Here is a tiny trained network, its code and every weight. The questions are about switching its units off for an input and a class, where a switched-off unit gives its printed mean instead of its output.

import numpy as np


def w(rows, s, z=0):
    codes = np.array(rows[::2]) - 128.0
    scale = np.full(codes.shape[1], s)
    scale[-1] = z or s
    return codes * scale


def f(y):
    return np.maximum(y, 0)


def log_softmax(a):
    a = a - a.max(-1, keepdims=True)
    return a - np.log(np.exp(a).sum(-1, keepdims=True))


def net(x, mask):
    res = np.array(x, float).reshape(1, 7) / 4 @ E
    y = f(res @ A[0][:, :-1].T + A[0][:, -1])
    res = res + np.where(mask, y, B[0][:, -1]) @ B[0][:, :-1]
    return log_softmax(res[-1] @ U[:, :-1].T + U[:, -1])


A, B = {}, {}
E = w([
[123,121,127,145,131,107,124,128],'x0',
[9,150,186,201,120,203,217,172],'x1',
[130,111,119,138,145,127,124,140],'x2',
[93,33,191,162,107,198,25,25],'x3',
[131,124,131,133,125,123,133,124],'x4',
[166,152,41,206,22,186,74,225],'x5',
[135,97,107,137,154,140,129,143],'x6',
],0.011)
A[0] = w([
[121,97,160,133,101,187,64,80,20],'N1',
[170,115,100,198,5,159,59,195,151],'N2',
[95,94,170,177,110,176,67,69,25],'N3',
[147,178,115,174,104,133,113,190,96],'N4',
[17,113,149,158,121,177,182,144,82],'N5',
[138,124,119,90,101,68,149,167,39],'N6',
[131,109,194,73,202,116,150,94,152],'N7',
[110,174,171,185,136,181,174,125,57],'N8',
[220,90,90,35,106,67,41,89,38],'N9',
[94,71,154,152,111,186,48,68,57],'N10',
[130,187,96,99,154,107,214,188,3],'N11',
[212,118,124,154,34,130,67,168,68],'N12',
[58,86,141,120,76,136,180,140,84],'N13',
[76,100,147,57,209,66,168,91,122],'N14',
[121,146,178,126,144,74,141,84,45],'N15',
[88,146,119,153,135,187,114,163,144],'N16',
],0.012,0.0031)
B[0] = w([
[193,185,69,122,132,40,162,123,191],'N1',
[37,83,115,40,77,187,185,79,249],'N2',
[185,163,66,117,187,74,166,106,203],'N3',
[122,73,120,50,128,171,193,98,194],'N4',
[107,144,231,157,192,128,13,198,211],'N5',
[169,162,114,161,166,37,181,137,170],'N6',
[36,39,51,65,65,225,173,104,216],'N7',
[117,118,162,165,184,159,64,123,183],'N8',
[92,197,241,242,234,210,3,255,249],'N9',
[216,210,34,110,135,62,222,154,214],'N10',
[224,206,83,148,151,16,209,129,215],'N11',
[78,97,107,86,88,167,79,150,211],'N12',
[120,123,183,178,182,146,62,162,171],'N13',
[91,108,118,53,52,193,142,44,229],'N14',
[81,112,144,97,102,127,135,102,175],'N15',
[99,85,183,122,138,148,105,139,176],'N16',
],0.008,0.019)
U = w([
[63,47,96,39,28,186,124,81,239],'0',
[131,133,224,201,177,156,19,150,116],'1',
[254,169,51,108,125,36,172,111,2],'2',
],0.01,0.0013)

Each question gives the input, the list of numbers given to net, and the class t.
The units are the neurons (one row each of A and B). Each row of codes is followed by its name. A weight is (code - 128) times the scale printed after its matrix; where a second scale follows, it is the last column's (A, B and U).
mask holds one flag per neuron, in row order. A switched-off neuron (its flag False) gives its mean, the last column of its row in B, instead of its output. The means were averaged over made-up inputs and are rounded, as every weight is.
A unit's drop is (log p(t) with every unit on - log p(t) with that unit switched off) / (log p(t) with every unit on - log p(t) with every unit switched off).
The circuit of an input: a set's keep is (log p(t) with only the set's units on - log p(t) with every unit switched off) / (log p(t) with every unit on - log p(t) with every unit switched off). Starting from the 12 units with the biggest drops (on a tie, the unit counted first), units are removed one at a time, each time the one whose removal leaves the highest keep (on an exact tie, the one counted first), for as long as the keep stays at least 0.8.
units of the circuit, in order: the units of the circuit, biggest drop first
k most important neurons: the k neurons with the biggest drops, biggest first
drop when u is switched off: that unit's drop, to one decimal
input [0,1,7,6,-6,-5,-3], class 2: units of the circuit, in order -> [N10]
input [-5,7,-6,7,4,4,6], class 1: 4 most important neurons -> [N5; N13; N8; N11]
input [-1,-5,-6,-6,0,6,-3], class 0: 2 most important neurons -> [N2; N12]
input [-2,5,-5,-2,8,-4,-5], class 1: 2 most important neurons -> [N5; N2]
input [-6,-5,-8,-7,-7,8,6], class 0: 2 most important neurons -> [N2; N12]
input [1,-1,-4,7,-5,5,3], class 2: 2 most important neurons -> [N10; N1]
input [-1,6,3,8,-6,-7,-6], class 2: 4 most important neurons -> [N10; N3; N1; N2]
input [-3,4,-7,-7,-2,4,-1], class 2: 2 most important neurons -> [N11; N9]
input [3,-8,7,-1,6,8,5], class 0: 4 most important neurons -> [N2; N12; N5; N4]
input [4,5,-8,-5,-4,-3,6], class 1: 2 most important neurons -> [N5; N10]
input [-7,5,2,8,7,-6,3], class 2: 3 most important neurons -> [N10; N3; N1]
input [0,-4,-4,0,-4,3,4], class 1: 2 most important neurons -> [N9; N7]
input [4,3,1,-4,7,-2,-8], class 2: 3 most important neurons -> [N9; N11; N2]
input [4,-8,-5,-6,-8,1,8], class 1: units of the circuit, in order -> [N9]
input [8,0,2,5,0,-3,1], class 2: drop when N10 is switched off -> 0.1
input [4,0,-1,-7,0,8,-6], class 0: drop when N2 is switched off -> 2.8
input [5,-6,7,-2,4,8,1], class 0: drop when N2 is switched off -> 3.4
